B:
0: [-246  -67   95  -73  127  -94  188  226  -76  157   95 -370   80 -185
 -101  -65 -139   46   48   89  -73   -6   78   61 -159  -61  -22 -109
  -93  227   14    8  191]
1: [ 235 -125 -195  247  118  342 -188  -94  458 -205 -113  111  160  -35
   76  -52  -14  189  120  -98  -80  137   32  -88 -133 -232  114  -23
    1  -36 -149 -184 -251]
2: [   0  111  -51   76 -100  205    0 -115   95 -123   18  222   41   10
  210 -112 -102  157   37   36 -108   85  -53    3    0 -131  -76   26
  144  -36 -277   41   27]
3: [-102  481  122  222 -407 -363  358  409 -398   62   71  -20 -300 -357
  199 -587  -16  261    8  553 -347  190 -131  456 -257  197   41  109
  405 -350 -269   20   59]
4: [ 203  164  -18   41 -107  116 -297  -27  155  229   23  -86   66  106
 -258   63   10  444  -36 -222   -6   69  225  -49   64  -59  -36   42
   -4 -281   25  198 -133]
5: [-164   61 -196 -322  183    1 -143  262   56  -20  -54  -12   20   77
 -150  -95  228   62 -233  209 -126  -95 -111   -6  354  178  -35    8
 -168  -86  157  -32   26]
6: [-328  134 -173  149   26  254  -51   57   66 -188   98  178   -3 -124
   25  -26 -259   60 -169  120 -243  -10  -47  173  135   57    3  -29
   83 -254 -132    0  172]
7: [-207  168  -10  156  -58  299  314  -62  118 -125   13   38   45  -15
   97   11 -200  119  -30   47 -160   39 -103  242  211  -69 -296  -44
  247   21 -499  -18   84]
8: [  93  -87 -174 -411   69   35  432 -182   -1 -164  -20  136  -35  -54
   67 -183   34  100  119  153  253   29  -73 -281  159 -130  -72   45
 -262  331  -54 -116 -143]
9: [-113  177 -172  145  201  308 -224  -24  199 -282   26   46   97  155
 -196  226  -63   82  -21  -42 -131  138 -137   -3  444  -32    3  -42
   55 -183  -95 -120  108]
10: [ -31  240   41 -174 -210  -72 -332  226  -38  246  -34 -210   82  166
 -360   72   -5  360 -161 -198 -121  150   43 -181   96   40  -30  248
 -197 -273  247  218 -121]
11: [ 116  134 -152   81   10  196 -165 -206  105  -79   74  228   63   22
   67  -41  -67  239   65  -57   29   89   35  -92   90 -101   34  -14
   25 -161  -86   58   -4]
12: [-103  121  135  -56  -18   -2 -182    5  -77  202  117  -63  143   91
   84  -10  -73  132   17  -65  -93   17   39  -37  -59 -105 -106  -55
   77   66  -75  246  267]
13: [-425  291  -34 -130  337  -35 -200   33 -236   26  212  152  224  147
  284  -27   89 -195  -66  228 -132 -117 -287  118  399  128 -194 -246
  161   81 -114  158  651]
14: [  25   81 -345   80  109 -103  -48  156  -19 -176   61  156  -48 -377
   -9 -346  -39  174   23  273  -24  119  -17  -53 -145  119  388   33
 -233 -317  280 -179 -137]
15: [-294  484  127 -481 -135 -396  166  187 -633  368  305 -105 -258   38
 -200 -155   76  228 -192  342   20 -145   39  165  425  316 -197  -30
   72 -175   92  408  471]
16: [-261  372   53 -302 -382 -148  -17  137 -366  158  109  143 -127   49
    5 -174 -121  251 -244  126 -151   35  -54  -29  120  147 -137  247
  -14 -272   36  342  145]
17: [  88  -22  -32  210  142  121   41   37  205  -21  -17 -178  143  -97
  -29  -39  -34  157  170  -17  -48  128   26   46  -97 -155   13 -106
   46   80 -157 -131  -63]
18: [  27  205 -163  421  300    6  100  110   72 -192   78  -97   86 -255
   24 -152   19   82  247  243  -81  189 -140  240   51   19  156 -223
  175 -124 -157 -299   76]
19: [-145  110 -156   58   37  -83 -217  232  -76  -15  117   51  -36 -228
  -36 -222  -81  144  -88  211 -178   42   44   45 -145  114  266    3
  -80 -304  216   20  100]
20: [ -66  165 -153  307   59  172  119  -18  113   33  118 -146   69 -248
 -246   62 -277  324   37  -95    4   74  146  157   66   19    9  -98
  -20 -271  -73  -31  -62]
21: [   1   62 -145  370  103  384  395 -263  235 -330   54  166   39 -179
  195  -37 -235  104  208   77  -13  110  -71  207   98 -191 -110 -166
  258   68 -548 -219   12]
22: [   1  190  -50 -199  428 -122 -216  121  -41   48   24 -210  214  244
 -143   72  364   -2   99  100   56   48 -220  -78  473   53  -67 -181
  -44  129   93  -65  237]
23: [ 176   -5  -54  -88  -70  220 -217  -55  272  -62 -135  115  103  201
   49  -36   99  215  -13 -102  -88  103  -25 -172   49 -178  -72  118
   -7   10 -126   19 -180]
24: [ -66  292   71  170 -136   28  -23    3 -107   30  133   69  -19  -36
  123 -122 -120  206   42   94 -159  105  -15  168  -14  -35  -61  -27
  270 -173 -251  143  201]
25: [ 232  105   15  281  -96   31 -177  109  173   57  -51  -92   71  -73
   26 -174   21  304  136  -15 -160  213   61   53 -279 -136  111   25
  133 -167 -109  -34 -163]
26: [-277  -18 -177 -131  263  113  198   56   22 -336   26  -22   70  -61
  -74   41 -120 -109   33  162  -22   97 -223 -121  269  -41   35  -12
 -193  194    3 -239  128]
27: [  47 -127  -24  -41  320   76  -96  114  247   85  -58 -269  233   54
  -56    4  175   55   86  -10  -33  -16    6   -5   38 -112  -71 -185
  -55  245  -53  -89   30]
28: [-260  265 -141 -271 -231   75  223  -10 -215  -56  150  362 -300  -72
   61 -244 -109  200 -296  337 -107 -160   14  185  321  198 -159   66
  105 -280 -171  217  163]
29: [-432  128  -51    4  -12   91  153   78 -118   19  174   79    3 -192
  107 -108 -282   45 -162  164 -175 -110    7  207   23   77 -117  -76
   59  -76 -145  136  298]
30: [-120  141  -61  360  241  190 -271    6  140  -18  126  -13  213  -41
   67   56 -102   73   74  -26 -172   53  -15  173   36  -54   25 -222
  197 -141 -160    2  266]
31: [ 221  -72  -87  -39  349   61 -369   15  265   49  -61 -146  288  150
  -67   37  253  104  157 -108   49   90  -13 -205   61 -153   70 -126
 -124  142  106  -78  -27]
32: [ -30 -182  172  291  227  244 -236  -23  328   41  -28 -172  422   80
  324   58  -79  -56  221 -179 -204   87  -40   14 -346 -384 -109 -214
  209  401 -345  -16  221]
33: [-111  116 -158  205   76   97 -140   31   34  -94  119  129   51 -200
   74 -139 -174  137   10   91 -132   67   16   70  -87    8  152  -60
   18 -229   -5  -12   96]
34: [  50  -84 -452  211  464  468 -382   -7  574 -306 -109  172  217   28
  -90   76  150   65  -88   -1 -127  -47  -49   59  356   20   92 -183
  -57 -223  -29 -288 -138]
35: [-301 -166  -89 -270   99  269 -210  141  230   -7  -56   23  129  117
  -15   43  -39   -6 -290  -16 -220 -159    8  -50  116  -34 -135   18
 -146   94    2   90   95]
36: [-184 -137 -209 -146  353  271 -110  -95  214 -171   30   68  228   53
    9  120  -75  -65  -16  -49   22  -51  -69 -184  218 -109  -23 -124
 -211  201   22  -80  139]
37: [ -10  -69  -42 -292  -10  217 -282 -130  161  173   -3  283  155  203
  282 -123  105  132 -163  -54  -68 -203   78  -92   28 -100 -227  -39
   12   95 -141  298  102]
38: [-122  295  -78   42  -85   78  115  -54 -127 -119  133  244 -111  -48
  129 -160  -94  157  -27  224 -110   41  -86  152  199   47  -77  -15
  213 -196 -250   67  180]
39: [ 523 -207 -183 -271  273  342    1 -368  522 -226 -303  206  316  380
  267  -35  433   78  268 -129  244  111 -222 -413  281 -379 -242  -25
 -100  526 -316 -250 -363]
40: [-144  157 -169 -407  387  -26  172 -157 -152  -26  136  -17  147  133
 -127  110   99   -3   69   70  283  -45 -169 -192  633   56 -182 -160
 -239  234   64   -8  255]
41: [ 352 -353 -158  160  396  429 -628   18  750   -2 -202 -154  325  195
 -137  144  258  172   52 -279 -104  -14  199 -124  -72 -277  105 -188
  -63   79    8 -149 -235]
42: [-173  127  -62   22  141   -5 -248   77  -88   44  215 -178   25  -51
 -351  159 -212  178  -12  -66  -21   85  146  -84  108   13  187  -51
 -151 -205  258   95  235]
43: [  92  -28  -10  421  134 -131 -448  246   73  112   98  -42  157 -329
  280 -370   -5  101  177  157 -269  117  118  110 -690  -92  396 -166
  125 -164  100   -7  126]
44: [-115  -10 -108   57  366   35 -273  130  126  191  120 -347  253  -69
 -346  172  -53  155    9 -156   23  -22  157  -26   81   17   95 -203
 -220  -59  253   23  125]
45: [ 243  -65 -396  511  802  311 -272  -92  526 -374    9   -6  297  -97
   16   45  252  -44  337  106   33  101 -117  127  251  -98  251 -477
  118   -4 -128 -504   40]
46: [-174   63  -92 -349   12  198 -204  -49   43   46   30  248   40  214
   82  -25   67   98 -259   47  -98 -186   -9  -44  319   35 -224   -4
   -6  -28  -84  242  179]
47: [  18  -15 -286 -359   25  237   43 -225  123 -118   -2  356  -14   52
   30  -89    4  190 -132   28  128 -104   21 -210  309  -15 -107   61
 -220  -23   -6   67 -115]
48: [  31  155  -23   66 -142   82 -230  128   82  244   82 -137  -71  -54
 -335    0  -88  446 -163  -91 -126  -19  311  123   -4   50   33   21
   16 -410   71  220  -67]
49: [ 283 -123 -159  320  210  166 -347   33  449 -116 -186 -109  411  -57
   52  -28   19  154  259 -244  -54  323  -87 -270 -319 -274  219   36
 -200   40   74 -271 -346]
50: [-100  -25 -197 -247 -133  235   95 -141   65  -72   47  408  -92  -81
  209 -233 -115  175 -198  130  -34 -161   84  -29   42  -14  -97   52
  -58  -66 -129  158  -18]
51: [ 434 -260  -52  -59  203  392 -169 -311  547 -286 -267  290  280  338
  498 -107  335  -26  274  -56   -4  121 -200 -277  -23 -477 -147  -69
  156  515 -462 -206 -167]
52: [  89 -245  -39 -147  233  258  113  -99  366  -93 -179  -21  278  131
  242  -46  142  -26  129  -44   15    5 -129 -144   22 -283 -227  -97
  -46  508 -306 -152  -89]
53: [-135  123  -31 -480    0 -115   -8   25 -209  101   63  120    9  123
   99 -164  112   69 -105  159   27  -70  -95 -170  204   44 -141   55
 -131  118   64  192  181]
54: [ 257   46    5  373   64  203 -162 -209  220  -92   33   74  189  -17
  217  -42  -87  189  317 -123  -25  230   21  -61 -233 -312   76 -104
  192   43 -275  -52    3]
55: [-240   43  103  275   86  211  139  -12   71  -95  133 -281  123  -72
 -144  228 -392   75  144 -129 -108  167   26   69  -22 -220  -49 -102
   99  121 -238  -50  230]
56: [  78 -161 -317  103  254  191 -109  -14  305 -205  -33   17  163 -210
 -118  -40 -125  139   92  -64   45  126   46 -216 -102 -117  265   -7
 -333  -54  191 -241 -234]
57: [ 489 -501 -162  169  389  440 -468  -29  879 -122 -356  -99  439  164
  107    4  319   93  207 -272  -82  103   45 -255 -285 -434   91 -111
 -110  338 -107 -324 -446]
58: [ 504 -251 -298 -486  290  197 -126 -360  412  -80 -232  317  329  268
  261 -151  419  127  171 -137  355    1 -112 -572  175 -273 -104   10
 -378  429   26 -108 -389]
59: [   7   20  294  348    7  -31 -509  457  213  375  -74 -419  249   46
   83 -124  160  153    2  -37 -489   63   95  300 -471 -111  -25 -130
  349  -39 -165  128  141]
60: [ 361   -3   17  167   78   98 -188 -145  257   91  -92   99  312   64
  409 -221  189  177  278  -80   -6  141  -47  -87 -275 -275  -60  -96
  154  186 -278   -8 -109]
61: [ -59  -51 -203  -61   59  255 -108  -65  204 -137  -10  195   85  -26
   49  -58  -88  123  -77   -8  -62   -7   12 -106   55  -74   18   26
 -123  -54  -31  -10  -54]
62: [ 119  -47 -134  103  157   78 -315  -11  180  -54  -11  137  220  -58
  222 -176   40   89  123   -5  -71  106  -33 -156 -229 -151  168  -51
  -64    1   38  -51  -15]
63: [  61  -95 -209 -200  381   30 -212   76  207  -35  -69 -217  269   81
 -295  119  134   82   74 -131  132   99  -61 -344  209  -67  107  -20
 -426  126  326 -165 -127]
64: [-203  552  -17  163 -123  -11  -44    5 -331  -23  327  153 -255  -33
 -121  -35 -152  268  -85  258 -150   39   37  326  380  196   -2  -84
  367 -520 -168  219  424]
65: [-467  397  139 -100 -157   -2  -26  230 -248  145  110   11   -9  141
   77  -44  -50   65 -282  189 -350  -77 -164  305  314  179 -342    7
  293 -154 -268  282  431]
66: [-211  198  -93 -265 -141   11  241  -80 -262    5  212  269 -222 -112
   84 -215 -145  181 -152  270   12 -129   64   86  203  107 -104    0
   44 -125 -108  221  232]
67: [ 190   25 -154  255  107  143 -416   53  275  -80  -32   59  144  -41
    1  -89   41  216   75  -48 -145  167   36  -60 -152 -109  231  -14
    4 -230   58  -81 -118]
68: [-186  638  119  -15 -291 -125 -293  239 -270  290   97 -231   25  248
 -450  181  -58  418 -210 -151 -190  195  -56   72  425  208 -179  205
   73 -542   85  325  121]
69: [ 201   17 -171 -477  -50   76  -76 -384  -25  162   73  571   44  101
  442 -345  178  228  -58   71  218 -220   87 -234   77  -61 -184  -28
  -79   81  -89  339   20]
70: [ -34  547  191 -236  -94  -33  -91  -48 -204  168   40 -187  110  539
 -283  312  157  249    4 -169   29  185 -224  -88  736    3 -426   84
  157  -30 -183  236  224]
71: [  -4   19 -200  -66  171  179  -85 -140  130  -68   69   34  124  -11
 -158   98 -123  184   28 -124  124   44   64 -192  183  -81   39  -36
 -224  -36   88   -8  -17]

[  71 -154   -3  -58  146  308  222  -38  -98  -50  264   60   53  -57
   54  -68  -73  -33  219  -61  278  -46  155   67  -98 -148   17  129
    6]	53
[ 774 -433  160 -228  -52  393  -37   85 -227 -725 -307  780 -401 -313
  -38 -340  575 -115  220  122  -23  565  247  -89   55  371 -191  318
  175]	27
[ 288 -119 -267 -278  -93   -8  394  301 -281   95 -180 -162  -35 -239
 -255 -588 -431 -287  188  -50   64  262 -203   52  170  337  -38 -101
  -66]	59
[ 245   16   85  446  -66  670  270  248 -242 -318 -134  241  -64   78
  -83  157   66  258   89  121 -424  332   86 -166 -277  101  234  -21
  -34]	14
[ 138  129  142  151  -99 -101  -54  -42  150 -157   18  188 -131  -52
 -159  154   37  -50   37  -84  154   59   -8 -216 -258  210  -96   96
  -37]	68
[  90 -127   14  252 -297    0   11   63  268  -80  152  -26   93  155
  -21  237  190   46 -194  -32 -235  320   56  -17 -257  -29    3 -183
   76]	20
[ -32   54    4  325  -21  335  255   42   82  108  332  -67  178  171
   70   98  -65  165   49  -46 -104   60   54  -74 -222 -132  239  -46
   99]	56
[-105   54 -109  322  -27  113  236  105  139  194  185 -273  157  164
 -200  158 -262   80  -76  -48 -140   42  -29  -30 -290 -161  125 -184
   -7]	49
[ 145  -98  247  203   81  222   18  -99  -90  -37  318   72  -27 -150
  170  147  179  225  207 -121   34 -110   49 -166  -82  -59  155  201
  -59]	47
[ 315 -119   89  314 -152  -53  -34  112  -91 -271    9   83 -102  -15
    0  151  218  -82   12   40 -171  376   13 -136 -134   84   39   83
  -73]	1
[ 180 -177   13  137 -101  144  233  176 -328   14  221 -168   21  -87
  236  -92  -47  -37  137   -1  -22  183  -41   51  101  -25  184   91
 -175]	29
[ 133  444   63  268 -366 -239 -131 -100   40  -96   21 -190   55  -14
  154  493   -2 -162  -14 -203  193   80 -113 -286 -377  216   45 -130
  -66]	9
[ 245   95  -81  351   23  -92   31   66 -213  188   91 -473  -54  -76
   13  181 -113  -66  -16  -28  -64   84 -100 -125 -129 -242  221   57
  -60]	6
[  63  122  189 -113 -120 -195 -270 -225  307  124   81  -14 -372 -232
  -78  267   42   44 -232 -134  496 -248   49  -46 -259  -47 -267  192
  -38]	70
[-101 -224 -197   78  192 -434  -56 -193  542   23  258 -249  344  163
 -524  301  -92 -213   -5 -259   72  -54   95  -48 -453 -328 -242 -318
  136]	4
[ -38 -309  104  -76  105  -71  191   68 -170  -90  295   56  -14 -147
  -28 -130 -176 -144  264  -74  344  -64   15  114   64   32 -120  192
 -361]	12
[-281   48  -74  217 -202   15  350   61   16   40  481 -240  503  251
  222  185 -279 -146  173 -171  137   51  -22   59 -200   -6  157 -255
 -174]	16
[ 278  -59  164   28 -157  -71  -78   73 -269   31   34 -131 -384 -305
  164   30   38  -29  -63   22  211   56  -62   14   65    9  -24  304
 -258]	51
[  94 -107   76  -57   65 -128  197  -16 -258 -101  356   38  128 -166
  196 -205 -128 -279  463 -167  414   -8  -60  -62  120  182   50  208
 -213]	37
[ 236   74  213  248    2 -149 -197   69 -203    6 -175 -140 -570 -298
 -206  297  -72   53 -161   64  137  -65  -90 -118 -171  -58 -108  319
 -381]	64
[ 712  578   87  286 -383   89 -135  -14 -200 -369 -370  227 -238 -170
  185  141  302 -166  122  -45  -21  467  -99 -555 -262  567  206  111
  277]	34
[ 403  -81  274    2 -239  224 -199  -66   41 -187   -9  289 -407 -234
  192  113  445  169 -141   16   84  163  140  -77  -91   81  -76  273
   91]	39
[  57  -84   77  100   46  141  208  -26  139 -205  303  348  158   91
  -19 -117   53  -81  278  -72  144  141  105 -118 -138  148   29  100
   96]	10
[ 222 -237   12   42 -173  197   83  148   26    3   13  -11 -161  -80
  -53  -42   91  109 -160   49 -152  240   53   82  -61  -46  -29    5
   17]	17
[ 106 -112  251  322 -161 -204  -99   36  -66 -531  105  261  -11   25
   17  398  213 -183  150  -43   63  252   56 -146 -248  206 -105   81
 -347]	11
[ 150  248 -241  -54  306 -135   17 -116 -227  301 -140 -642 -174 -286
 -342  218 -522 -216   32 -153  476 -361  -68  -47 -302 -383  -81   16
 -110]	13
[ 186   10  108   55   54  144   91  -90 -162  -79  273   62  -14 -130
  224    1   48  -69  264  -92  310  -19   52 -102  -49   -3  106  235
  -12]	36
[ 454  730    1  147 -449  198 -117   54  -34  120 -534 -127 -557 -221
  -64  228  -92   60 -370   42  116  160 -123 -291 -379  278   47   46
  177]	45
[ 102 -253  148  140   30  198  102   72 -199  -19  259  -43 -108 -118
  138   56   57  106   66   11   47    6   64   65   -1 -170   66  200
 -203]	66
[ 307  -18  -26  -54   35  144  271  -34 -305  -51  315   14  211 -159
  344 -339  -12 -201  491 -163  240  116  -42 -143  144  184  255  147
  113]	35
[  42  -46  -66   76 -216 -130  187   16  250 -192  290  171  317  205
   31  -78   36 -285  155 -116  111  334   43  -67 -169  231   -5 -125
  137]	48
[ 555   18  -48 -108  -37 -166  -15  -80   51 -427  -57  441  -53  -87
  -53 -301  245 -488  307  -50  308  443   85 -260  -87  373  -93  214
  344]	41
[ 195 -173  219   35  112  352   -5 -161   97 -283  189  406  -75  -98
   12  115  296  155  190  -82  138  -17  230 -121 -206  -22  -50  197
  101]	58
[ -10  -66   -6 -259 -113  369  255  -15   80  -55  143  159   42  -62
   37  -83 -120    4   89 -118  333  -45  139  125 -150   77 -122  -48
   32]	15
[  93   98  -34  230 -176  104  134   46 -114  214  239 -391  104  -20
  234  166  -76   51  -37  -96  -30   54  -64  -28 -105 -143  233  -76
  -23]	28
[-131 -187  131  244  -87 -280    6  155  -35   73  186 -243 -181  -35
 -135  253 -192  -19 -163   23  104  -18  -72  128 -107 -135 -132  104
 -499]	54
